[138 120 111 117 121 105 135 122 114]
Report the 4th entry.
Answer: 117
Report the first entry.
Answer: 138
Report the third-last entry.
Answer: 135

a =
[[128 131 130 124 129 127 129 131 131 130 129 118 127 124]
 [136 120 125 118 129 121 123 135 128 129 122 140 117 138]
 [127 150 121 124 123 150 117 132 127 138 131 127 123 124]
 [124 144 144 133 128 133 126 121 133 129 117 115 143 121]
 [122 134 131 144 121 130 137 127 127 139 126 122 139 120]
 [128 146 142 127 127 137 118 129 129 140 111 132 134 125]
 [119 125 142 135 138 126 138 118 126 127 142 119 144 115]
 [116 123 116 141 126 132 138 121 123 126 151 118 134 115]
 [122 139 144 125 134 134 124 124 129 137 127 117 137 113]
 [134 144 143 116 132 135 115 133 131 136 112 134 127 131]]
Find the largest entry in the last row.
144
Find the entry just right of the largest entry.
118
Find the entry in the top-right corner.
124
The bottom entry of the column that holds the smallest entry: 112
The 3rd entry on the main diagonal is 121
The smallest entry in the first row: 118
The entry just left of 112 -> 136
The first entry of the smallest entry's row -> 128
The entry just right of the smallest entry: 132
Find the second-last entry, reading row by row.
127
Find the fifth entry in reading order.
129
Find the entry in the bottom-left corner.
134
The last entry, reading row by row -> 131
The entry just left of the smallest entry is 140
Find the maximum.
151
Find the entry directly below the largest entry.
127
Find the entry in the top-left corner.
128
The second entry on the main diagonal -> 120
Find the entry directly above the largest entry.
142
Find the 3rd entry in reading order.
130
The second entry on the diagonal from the top-right corner -> 117
The last entry in the row that holds the largest entry is 115
Find the largest entry in the last column.
138
Find the smallest entry in the first column.
116
Find the 2nd entry, reading row by row.
131
Find the last entry in the row that holds the smallest entry.
125
Find the entry just left of the largest entry.
126
Find the top entry of the column that holds the largest entry.
129
Find the minimum.
111
Find the largest entry in the first column.
136

m = [134 118 110 119 131 145 110 115 124 104 143 135 149 125 114 116]
The entry just left of the smallest entry -> 124
Find the entry just right of 119.
Answer: 131
The 3rd entry from the right: 125

Questions about the table below.
1) Which number is the bottom-left entry?
2) Which number is the third smallest entry?
3) Which number is the first entry, reading row by row?
4) Which number is the last entry, reading row by row?
5) Which number is the second entry on the diagonal from the top-right corner?
6) Which number is the second entry from the end, reading row by row?
7) Which number is the smallest entry in the first row?
array([[122, 140, 149, 146, 149, 124, 121, 129, 150, 128, 140, 123, 114],
       [129, 124, 119, 122, 120, 128, 128, 127, 122, 128, 124, 129, 131],
       [138, 118, 110, 113, 110, 135, 139, 124, 109, 128, 118, 135, 141],
       [136, 124, 122, 119, 119, 134, 141, 123, 113, 128, 121, 131, 128],
       [127, 136, 144, 135, 140, 128, 130, 125, 131, 127, 132, 125, 116],
       [130, 117, 107, 116, 110, 128, 126, 130, 117, 129, 120, 133, 146],
       [130, 136, 145, 132, 138, 132, 137, 123, 123, 127, 129, 126, 115],
       [124, 117, 105, 120, 112, 123, 116, 138, 131, 130, 124, 130, 150]])
1) 124
2) 109
3) 122
4) 150
5) 129
6) 130
7) 114

W =
[[125 129 123 119 143 118]
 [124 114 114 114 120 126]
 [133 128 119 123 135 104]]
The last entry of the smallest entry's row -> 104
The third entry on the diagonal from the top-right corner: 123
Give the entry just right of 120.
Answer: 126
The 3rd largest entry: 133
Give the first entry in reading order.
Answer: 125
Give the first entry on the diagonal from the top-right corner.
Answer: 118
The entry directly below 129: 114

[[137 117 128 128 121 123 138 130 145 134 135 118 130 136]
 [133 131 125 137 130 135 129 131 121 126 127 125 133 130]
 [136 127 121 130 120 115 122 136 142 136 125 118 120 129]
 [121 134 119 134 131 121 118 127 143 152 129 105 135 122]
 [131 128 127 135 136 134 129 134 122 132 122 123 128 131]
 [134 138 127 115 132 126 123 127 138 149 138 117 119 116]
 [131 115 130 136 132 135 134 124 144 131 139 123 134 137]
 [131 133 116 132 128 124 129 133 147 127 125 114 119 120]
 [136 133 132 135 133 135 132 131 123 133 122 124 130 131]
 [143 117 136 119 122 138 128 135 130 126 133 132 130 148]
 [120 132 133 127 130 129 114 129 136 135 124 115 119 124]
 [130 133 117 120 132 102 104 131 141 142 128 122 123 131]
 [132 136 121 129 138 126 131 120 141 136 136 113 111 135]
 [131 120 126 124 130 134 142 125 151 115 123 133 133 132]
 [123 115 129 131 119 140 134 128 128 123 141 129 129 134]
 [137 116 133 125 118 124 145 120 135 131 139 111 133 128]]
Indices start at 0.
Report the top-right entry.
136
The bottom entry of the column that holds the smallest entry: 124
Report the entry in row 2 and column 0.
136
Report the entry at row 0, column 2.
128
The entry directly below the smallest entry -> 126
The entry in row 0 and column 1 is 117
Report the entry in the bottom-left corner.
137
Report the top entry of the column that holds the smallest entry.
123
Report the entry in row 2 and column 1.
127
The top-left entry -> 137
Report the entry in row 2 and column 2.
121
Report the entry just left of the largest entry.
143
The entry in the bottom-right corner -> 128
Report the maximum.
152
Report the entry directly below the largest entry.
132
The entry directly above the largest entry: 136
The entry at row 1, column 0 is 133
The entry just right of the smallest entry: 104
The top entry of the column that holds the largest entry is 134

data =
[[125 129 129 123 132 134 129 139 116 113 129 137 121 139]
 [114 126 134 117 126 136 125 132 121 111 134 150 109 137]
 [126 129 132 126 125 129 127 123 131 126 129 132 121 129]
 [126 129 133 124 127 131 125 134 120 122 130 136 124 130]
 [120 130 132 121 131 135 126 140 111 111 129 142 120 140]
 [115 129 135 119 128 137 126 127 122 112 132 145 113 136]
 [121 127 132 123 125 130 123 127 127 124 130 138 120 131]
 [126 130 131 126 128 131 126 130 123 125 128 131 127 130]
 [126 126 131 122 129 133 129 139 118 117 133 138 121 132]
 [116 128 133 122 128 134 131 128 123 117 132 142 115 131]
 [118 126 132 121 126 132 125 130 123 121 133 141 119 129]]
The second-last entry, reading row by row -> 119
What is the top-right entry? 139
What is the smallest entry in the first column? 114
What is the fifth-last entry, reading row by row? 121
The first entry on the main diagonal is 125
What is the top entry of the column that holds the largest entry? 137
The entry in the bottom-left corner: 118
The entry directly above the smallest entry -> 121
What is the last entry of the largest entry's row? 137
What is the fourth-last entry, reading row by row? 133
What is the last entry, reading row by row? 129
The 2nd entry on the main diagonal: 126
The 3rd entry on the main diagonal: 132
What is the entry just left of the smallest entry? 150
What is the entry just left of the largest entry? 134
The third entry on the diagonal from the top-right corner is 132
What is the second largest entry? 145
What is the second entry on the diagonal from the top-right corner? 109
The second entry, reading row by row -> 129
